Here is a tiny trained network, its code and every weight. The questions are about switching its units off for an input and a class, where a switched-off unit gives its printed mean instead of its output.

import numpy as np


def w(rows, s, z=0):
    codes = np.array(rows[::2]) - 128.0
    scale = np.full(codes.shape[1], s)
    scale[-1] = z or s
    return codes * scale


def norm(h):
    return h / np.sqrt((h * h).mean(-1, keepdims=True) + 1e-5)


def f(y):
    return y / 2 * (1 + np.tanh(0.7978845608 * (y + 0.044715 * y**3)))


def log_softmax(a):
    a = a - a.max(-1, keepdims=True)
    return a - np.log(np.exp(a).sum(-1, keepdims=True))


def net(x, mask):
    res = np.array(x, float).reshape(1, 4) / 4 @ E
    u = 0
    for l in range(2):
        y = f(norm(res) @ A[l][:, :-1].T + A[l][:, -1])
        res = res + np.where(mask[u : u + 14], y, B[l][:, -1]) @ B[l][:, :-1]
        u += 14
    return log_softmax(norm(res)[-1] @ U[:, :-1].T + U[:, -1])


A, B = {}, {}
E = w([
[137,3,118,104,83,142,139,100,75,153,141],'x0',
[195,124,62,254,199,188,103,109,118,147,190],'x1',
[167,71,82,132,169,118,156,164,208,123,51],'x2',
[66,71,122,165,156,45,80,186,128,136,191],'x3',
],0.0049)
A[0] = w([
[110,213,144,125,123,170,105,93,9,135,232,64],'0.n0',
[124,200,169,153,183,144,99,153,180,123,121,12],'0.n1',
[171,101,74,198,177,179,123,106,79,121,158,57],'0.n2',
[57,121,128,42,88,91,159,147,161,68,33,127],'0.n3',
[126,217,128,169,179,107,98,164,188,81,68,69],'0.n4',
[73,72,85,158,197,28,57,217,131,155,195,4],'0.n5',
[182,148,104,98,109,196,197,65,140,128,90,59],'0.n6',
[167,171,135,181,100,223,212,81,101,77,53,22],'0.n7',
[190,170,121,109,118,188,163,53,125,131,88,13],'0.n8',
[177,70,8,128,227,135,185,212,204,112,18,5],'0.n9',
[179,39,72,138,70,149,144,79,68,203,160,77],'0.n10',
[157,2,64,85,95,140,119,80,121,157,94,80],'0.n11',
[200,158,12,195,198,134,122,88,137,131,163,54],'0.n12',
[132,234,132,143,172,172,81,195,174,124,120,76],'0.n13',
],0.0054,0.004)
B[0] = w([
[202,144,21,206,62,53,125,169,121,93,72,217],'0.n0',
[48,87,111,116,161,106,196,83,133,113,140,143],'0.n1',
[84,88,175,133,119,168,86,143,108,174,58,188],'0.n2',
[108,114,194,162,129,161,76,172,140,168,73,255],'0.n3',
[75,120,138,116,190,112,206,93,84,64,169,186],'0.n4',
[212,145,110,2,164,103,55,95,232,200,215,216],'0.n5',
[130,124,94,66,152,100,71,133,194,166,199,176],'0.n6',
[189,149,106,64,169,100,77,119,179,198,182,175],'0.n7',
[144,101,86,57,148,94,81,110,204,184,197,158],'0.n8',
[217,171,30,217,16,57,114,145,85,88,117,217],'0.n9',
[57,116,142,105,217,108,182,72,63,52,128,203],'0.n10',
[112,131,142,153,203,105,198,92,92,46,165,202],'0.n11',
[58,113,207,152,126,195,54,191,153,174,54,204],'0.n12',
[68,88,157,101,213,107,208,68,76,48,142,181],'0.n13',
],0.0074,0.0052)
A[1] = w([
[192,176,134,81,92,244,201,89,137,146,111,4],'1.n0',
[112,194,92,148,55,114,103,96,56,150,178,44],'1.n1',
[178,154,158,99,87,165,220,126,102,133,57,2],'1.n2',
[92,117,154,124,192,161,254,94,99,64,181,121],'1.n3',
[178,184,119,70,122,187,177,109,138,170,112,30],'1.n4',
[192,142,79,188,28,71,159,155,118,88,120,58],'1.n5',
[87,122,209,140,112,175,132,190,161,186,73,17],'1.n6',
[195,80,171,146,132,138,134,124,133,125,135,151],'1.n7',
[142,127,135,47,126,94,69,120,187,162,218,31],'1.n8',
[60,111,149,134,117,214,77,136,132,177,61,37],'1.n9',
[75,100,169,206,136,235,59,156,123,178,67,56],'1.n10',
[191,136,126,44,163,133,111,99,189,192,182,27],'1.n11',
[93,109,230,158,96,153,122,188,127,178,74,18],'1.n12',
[147,162,79,169,4,103,137,146,105,95,138,67],'1.n13',
],0.0081,0.0062)
B[1] = w([
[165,87,95,96,124,90,94,97,151,148,168,116],'1.n0',
[209,68,98,168,72,94,105,184,169,106,65,148],'1.n1',
[118,122,110,119,142,114,83,131,144,156,157,120],'1.n2',
[50,101,150,143,198,49,223,82,68,46,165,253],'1.n3',
[127,57,82,108,130,96,89,119,118,124,154,121],'1.n4',
[212,81,131,215,24,64,77,213,166,84,26,224],'1.n5',
[97,192,143,158,126,226,94,170,74,177,176,180],'1.n6',
[89,193,120,133,105,117,136,138,135,134,123,151],'1.n7',
[217,137,41,45,103,199,130,1,204,174,165,247],'1.n8',
[109,152,186,147,102,187,86,213,101,168,54,178],'1.n9',
[59,225,230,74,77,220,133,209,69,221,121,224],'1.n10',
[177,118,23,24,122,180,71,64,206,186,223,232],'1.n11',
[81,182,163,160,149,238,99,172,58,228,116,188],'1.n12',
[216,37,134,236,84,59,91,162,209,88,31,197],'1.n13',
],0.0084,0.0054)
U = w([
[209,139,42,15,117,173,51,56,215,207,219,43],'0',
[62,180,223,157,105,240,76,227,52,217,81,30],'1',
[230,74,93,246,33,36,94,195,157,44,32,3],'2',
[35,103,151,103,219,79,248,64,61,23,171,255],'3',
],0.015,0.0034)

Each question gives the input, the list of numbers given to net, and the class t.
The units are the neurons (one row each of A and B). Each row of codes is followed by its name. A weight is (code - 128) times the scale printed after its matrix; where a second scale follows, it is the last column's (A, B and U).
mask holds one flag per neuron, layer by layer. A switched-off neuron (its flag False) gives its mean, the last column of its row in B, instead of its output. The means were averaged over made-up inputs and are rounded, as every weight is.
A unit's drop is (log p(t) with every unit on - log p(t) with that unit switched off) / (log p(t) with every unit on - log p(t) with every unit switched off).
The circuit of an input: a set's keep is (log p(t) with only the set's units on - log p(t) with every unit switched off) / (log p(t) with every unit on - log p(t) with every unit switched off). Starting from the 12 units with the biggest drops (on a tie, the unit counted first), units are removed one at a time, each time the one whose removal leaves the highest keep (on an exact tie, the one counted first), for as long as the keep stays at least 0.8.
circuit, biggest first: the units of the circuit, biggest drop first
most important unit: the unit with the biggest drop
top k neurons: the k neurons with the biggest drops, biggest first
k most important neurons of layer l: the k neurons of layer l with the biggest drops, biggest first
input [7,5,5,5], class 3: top 2 neurons : [0.n10; 0.n11]
input [-6,-3,-2,-5], class 3: top 2 neurons : [0.n13; 0.n4]
input [7,-7,6,-5], class 1: circuit, biggest first : [0.n3]
input [-7,-6,-2,2], class 3: 3 most important neurons of layer 0 : [0.n4; 0.n12; 0.n13]
input [-4,4,-4,3], class 1: top 2 neurons : [0.n12; 0.n9]
input [4,-3,4,1], class 2: top 4 neurons : [0.n9; 0.n13; 0.n4; 0.n12]
input [7,7,-8,-2], class 2: top 2 neurons : [0.n0; 0.n3]
input [6,-2,4,-5], class 3: top 4 neurons : [0.n11; 0.n10; 0.n5; 1.n3]
input [8,-6,-8,2], class 2: 3 most important neurons of layer 0 : [0.n0; 0.n13; 0.n4]
input [-2,-6,6,-1], class 1: top 3 neurons : [0.n3; 0.n0; 1.n12]
input [7,-7,8,-7], class 2: 4 most important neurons of layer 1 : [1.n8; 1.n11; 1.n10; 1.n3]
input [-8,7,-3,4], class 3: 4 most important neurons of layer 0 : [0.n13; 0.n4; 0.n3; 0.n1]
input [4,6,-6,-4], class 1: 2 most important neurons of layer 0 : [0.n2; 0.n12]
input [4,6,6,5], class 1: most important neuron of layer 1 : [1.n10]
input [-2,-7,-7,7], class 0: top 2 neurons : [0.n9; 0.n12]
input [-7,0,7,-4], class 2: top 2 neurons : [0.n9; 0.n10]
input [5,1,8,-6], class 2: top 2 neurons : [0.n9; 0.n5]
input [1,-3,3,2], class 1: 2 most important neurons of layer 0 : [0.n3; 0.n0]
input [6,-5,-8,-6], class 2: 2 most important neurons of layer 0 : [0.n0; 0.n5]
input [-6,1,8,-6], class 2: most important unit : 0.n9
